Here is a tiny trained network, its code and every weight. The questions are about switching its units off for an input and a class, where a switched-off unit gives its printed mean instead of its output.

import numpy as np


def w(rows, s, z=0):
    codes = np.array(rows[::2]) - 128.0
    scale = np.full(codes.shape[1], s)
    scale[-1] = z or s
    return codes * scale


def f(y):
    return y / 2 * (1 + np.tanh(0.7978845608 * (y + 0.044715 * y**3)))


def log_softmax(a):
    a = a - a.max(-1, keepdims=True)
    return a - np.log(np.exp(a).sum(-1, keepdims=True))


def net(x, mask):
    res = np.array(x, float).reshape(1, 4) / 4 @ E
    y = f(res @ A[0][:, :-1].T + A[0][:, -1])
    res = res + np.where(mask, y, B[0][:, -1]) @ B[0][:, :-1]
    return log_softmax(res[-1] @ U[:, :-1].T + U[:, -1])


A, B = {}, {}
E = w([
[105,58,12,112,232,179,40,171,42,172,48,169],'x0',
[134,124,133,125,130,125,127,128,121,125,122,129],'x1',
[61,173,177,34,103,131,63,59,19,129,210,168],'x2',
[56,13,43,147,54,63,135,121,174,18,161,255],'x3',
],0.0072)
A[0] = w([
[181,95,96,210,155,125,231,177,224,140,66,87,19],'n0',
[122,75,46,121,198,177,45,174,62,172,70,163,108],'n1',
[195,236,204,108,190,213,120,139,77,254,96,15,56],'n2',
[157,189,223,144,54,67,217,97,188,85,194,98,56],'n3',
[62,62,73,144,76,92,131,116,137,50,151,234,4],'n4',
[53,147,158,46,113,127,86,62,73,131,190,178,45],'n5',
[75,180,174,34,113,123,88,62,49,134,193,146,65],'n6',
[116,94,90,106,187,133,83,152,97,149,105,148,21],'n7',
],0.0065,0.0022)
B[0] = w([
[214,112,69,201,199,182,43,212,22,136,176,58,213],'n0',
[47,217,213,113,71,211,178,44,140,197,57,97,254],'n1',
[145,35,82,61,92,2,185,114,216,30,191,221,241],'n2',
[31,200,179,117,94,227,158,52,114,211,38,110,235],'n3',
[139,78,100,76,103,51,166,103,199,64,149,174,230],'n4',
[190,127,79,182,175,152,89,213,88,117,158,103,207],'n5',
[185,113,82,198,198,167,51,201,73,133,135,70,214],'n6',
[87,154,179,117,92,159,141,82,128,160,120,121,179],'n7',
],0.0071,0.0094)
U = w([
[127,49,107,58,115,13,198,112,194,31,149,211,248],'0',
[36,226,203,112,109,196,177,51,131,251,90,98,75],'1',
[195,113,87,209,170,153,5,255,70,134,143,67,29],'2',
],0.0087,0.0013)

Each question gives the input, the list of numbers given to net, and the class t.
The units are the neurons (one row each of A and B). Each row of codes is followed by its name. A weight is (code - 128) times the scale printed after its matrix; where a second scale follows, it is the last column's (A, B and U).
mask holds one flag per neuron, in row order. A switched-off neuron (its flag False) gives its mean, the last column of its row in B, instead of its output. The means were averaged over made-up inputs and are rounded, as every weight is.
A unit's drop is (log p(t) with every unit on - log p(t) with that unit switched off) / (log p(t) with every unit on - log p(t) with every unit switched off).
The circuit of an input: a set's keep is (log p(t) with only the set's units on - log p(t) with every unit switched off) / (log p(t) with every unit on - log p(t) with every unit switched off). Starting from all 8 units, units are removed one at a time, each time the one whose removal leaves the highest keep (on an exact tie, the one counted first), for as long as the keep stays at least 0.8.
units of the circuit, in order: the units of the circuit, biggest drop first
top k neurons: the k neurons with the biggest drops, biggest first
drop of u: that unit's drop, to one decimal
input [0,3,-8,3], class 2: units of the circuit, in order : [n0]
input [-2,1,-7,-6], class 2: top 3 neurons : [n0; n4; n1]
input [-6,-8,0,5], class 1: top 2 neurons : [n3; n2]
input [-4,5,6,5], class 2: top 4 neurons : [n6; n5; n2; n1]
input [-8,-5,4,-8], class 0: top 2 neurons : [n2; n1]
input [5,3,-5,-2], class 1: top 2 neurons : [n1; n6]
input [3,-2,5,0], class 2: top 3 neurons : [n3; n6; n5]
input [-8,-4,8,6], class 1: top 2 neurons : [n3; n0]
input [-8,-7,-3,6], class 1: top 2 neurons : [n3; n2]
input [-3,6,-4,-2], class 2: top 2 neurons : [n1; n0]
input [-1,-3,-6,-5], class 2: top 2 neurons : [n0; n4]
input [7,-1,4,4], class 1: top 2 neurons : [n1; n2]
input [-7,1,7,-8], class 0: top 2 neurons : [n2; n1]
input [-8,-4,-6,7], class 1: units of the circuit, in order : [n3]
input [-3,0,-8,2], class 2: drop of n0 : 0.4
input [0,2,6,-4], class 2: drop of n6 : 0.8
input [0,8,2,-8], class 0: drop of n2 : 0.5
